Here is a tiny trained network, its code and every weight. The questions are about switching its units off for an input and a class, where a switched-off unit gives its printed mean instead of its output.

import numpy as np


def w(rows, s, z=0):
    codes = np.array(rows[::2]) - 128.0
    scale = np.full(codes.shape[1], s)
    scale[-1] = z or s
    return codes * scale


def norm(h):
    return h / np.sqrt((h * h).mean(-1, keepdims=True) + 1e-5)


def f(y):
    return y / 2 * (1 + np.tanh(0.7978845608 * (y + 0.044715 * y**3)))


def log_softmax(a):
    a = a - a.max(-1, keepdims=True)
    return a - np.log(np.exp(a).sum(-1, keepdims=True))


def net(x, mask):
    res = np.array(x, float).reshape(1, 5) / 4 @ E
    u = 0
    for l in range(2):
        y = f(norm(res) @ A[l][:, :-1].T + A[l][:, -1])
        res = res + np.where(mask[u : u + 9], y, B[l][:, -1]) @ B[l][:, :-1]
        u += 9
    return log_softmax(norm(res)[-1] @ U[:, :-1].T + U[:, -1])


A, B = {}, {}
E = w([
[149,122,98,33,51,28,201,128,24],'x0',
[127,240,13,44,146,128,63,128,220],'x1',
[143,201,111,87,192,255,167,32,74],'x2',
[112,135,129,130,126,128,142,136,132],'x3',
[150,122,132,121,128,126,122,114,133],'x4',
],0.0078)
A[0] = w([
[142,197,58,75,108,62,147,136,126,2],'0.n1',
[126,148,106,83,105,50,156,98,26,202],'0.n2',
[143,162,117,102,170,197,167,102,26,72],'0.n3',
[118,172,118,103,137,246,167,66,61,208],'0.n4',
[111,159,103,178,105,134,131,168,81,90],'0.n5',
[128,132,156,142,144,210,175,91,40,141],'0.n6',
[135,128,104,108,158,75,104,163,180,58],'0.n7',
[118,173,81,140,119,160,81,133,213,127],'0.n8',
[120,88,166,215,141,191,132,140,153,158],'0.n9',
],0.012,0.0044)
B[0] = w([
[132,164,202,68,152,74,68,6,124,195],'0.n1',
[103,78,110,127,85,152,159,187,73,244],'0.n2',
[153,92,84,87,81,172,88,127,177,200],'0.n3',
[184,230,170,97,160,167,88,133,40,243],'0.n4',
[157,80,128,121,149,118,157,88,139,128],'0.n5',
[94,119,69,205,46,150,113,179,180,210],'0.n6',
[90,147,114,118,90,177,133,95,147,173],'0.n7',
[133,77,101,193,132,171,186,160,139,233],'0.n8',
[134,187,126,41,96,65,95,34,113,217],'0.n9',
],0.015,0.011)
A[1] = w([
[81,78,143,103,130,45,118,66,185,146],'1.n1',
[102,103,113,206,151,164,132,119,181,7],'1.n2',
[116,143,113,215,94,142,94,107,199,155],'1.n3',
[112,82,90,204,161,112,191,112,240,61],'1.n4',
[99,147,125,109,131,50,139,113,155,49],'1.n5',
[111,60,157,207,129,69,171,171,105,53],'1.n6',
[137,171,106,77,106,166,64,186,158,174],'1.n7',
[163,158,142,179,251,188,154,161,148,117],'1.n8',
[100,64,85,69,130,125,161,104,96,84],'1.n9',
],0.017,0.0018)
B[1] = w([
[86,76,62,178,36,177,175,227,113,254],'1.n1',
[149,178,150,122,158,140,166,44,82,192],'1.n2',
[194,145,169,32,254,161,129,158,54,232],'1.n3',
[41,159,184,124,51,75,41,9,175,214],'1.n4',
[115,50,164,147,128,206,121,168,97,185],'1.n5',
[196,201,118,97,236,80,113,91,166,202],'1.n6',
[44,37,178,158,190,5,211,66,183,252],'1.n7',
[195,105,68,164,100,58,130,250,156,204],'1.n8',
[150,169,124,218,201,165,114,132,235,200],'1.n9',
],0.013,0.0097)
U = w([
[82,45,131,132,39,196,122,223,84,108],'0',
[107,194,233,48,151,138,48,10,97,22],'1',
[221,159,114,170,207,101,129,206,158,255],'2',
],0.011,0.00098)

Each question gives the input, the list of numbers given to net, and the class t.
The units are the neurons (one row each of A and B). Each row of codes is followed by its name. A weight is (code - 128) times the scale printed after its matrix; where a second scale follows, it is the last column's (A, B and U).
mask holds one flag per neuron, layer by layer. A switched-off neuron (its flag False) gives its mean, the last column of its row in B, instead of its output. The means were averaged over made-up inputs and are rounded, as every weight is.
A unit's drop is (log p(t) with every unit on - log p(t) with that unit switched off) / (log p(t) with every unit on - log p(t) with every unit switched off).
The circuit of an input: a set's keep is (log p(t) with only the set's units on - log p(t) with every unit switched off) / (log p(t) with every unit on - log p(t) with every unit switched off). Starting from the 12 units with the biggest drops (on a tie, the unit counted first), units are removed one at a time, each time the one whose removal leaves the highest keep (on an exact tie, the one counted first), for as long as the keep stays at least 0.8.
circuit, biggest first: the units of the circuit, biggest drop first
most important unit: the unit with the biggest drop
top k neurons: the k neurons with the biggest drops, biggest first
top k neurons in layer l: the k neurons of layer l with the biggest drops, biggest first
drop of u: that unit's drop, to one decimal
input [2,0,-3,-1,-7], class 2: most important unit : 0.n9
input [4,7,-3,-8,1], class 0: top 3 neurons : 0.n4, 0.n1, 1.n1
input [0,8,-5,-8,-7], class 1: top 2 neurons : 0.n8, 0.n9
input [-1,5,-3,-8,6], class 1: top 2 neurons : 0.n8, 0.n4
input [-7,1,2,-3,7], class 2: top 3 neurons in layer 0 : 0.n8, 0.n1, 0.n3
input [1,8,-5,-5,7], class 0: circuit, biggest first : 0.n4, 1.n1
input [8,-1,-3,4,-2], class 2: top 2 neurons in layer 0 : 0.n2, 0.n9
input [-6,8,-7,-3,2], class 1: top 2 neurons : 1.n4, 0.n4
input [7,7,-1,-4,1], class 0: top 3 neurons : 0.n4, 1.n1, 0.n1
input [2,0,2,-6,7], class 0: top 3 neurons in layer 0 : 0.n2, 0.n6, 0.n9
input [6,8,-1,-8,7], class 0: top 2 neurons in layer 0 : 0.n4, 0.n1
input [-5,3,-2,-4,0], class 1: top 2 neurons : 0.n4, 1.n4
input [5,5,-2,1,7], class 0: top 3 neurons : 0.n4, 0.n1, 1.n1
input [5,-5,-7,5,1], class 2: circuit, biggest first : 1.n6
input [-1,-8,1,-4,-4], class 1: drop of 1.n1 : 0.5
input [3,-7,-1,-2,7], class 2: drop of 1.n6 : 0.7
input [6,-8,-1,5,3], class 2: drop of 1.n6 : 0.9
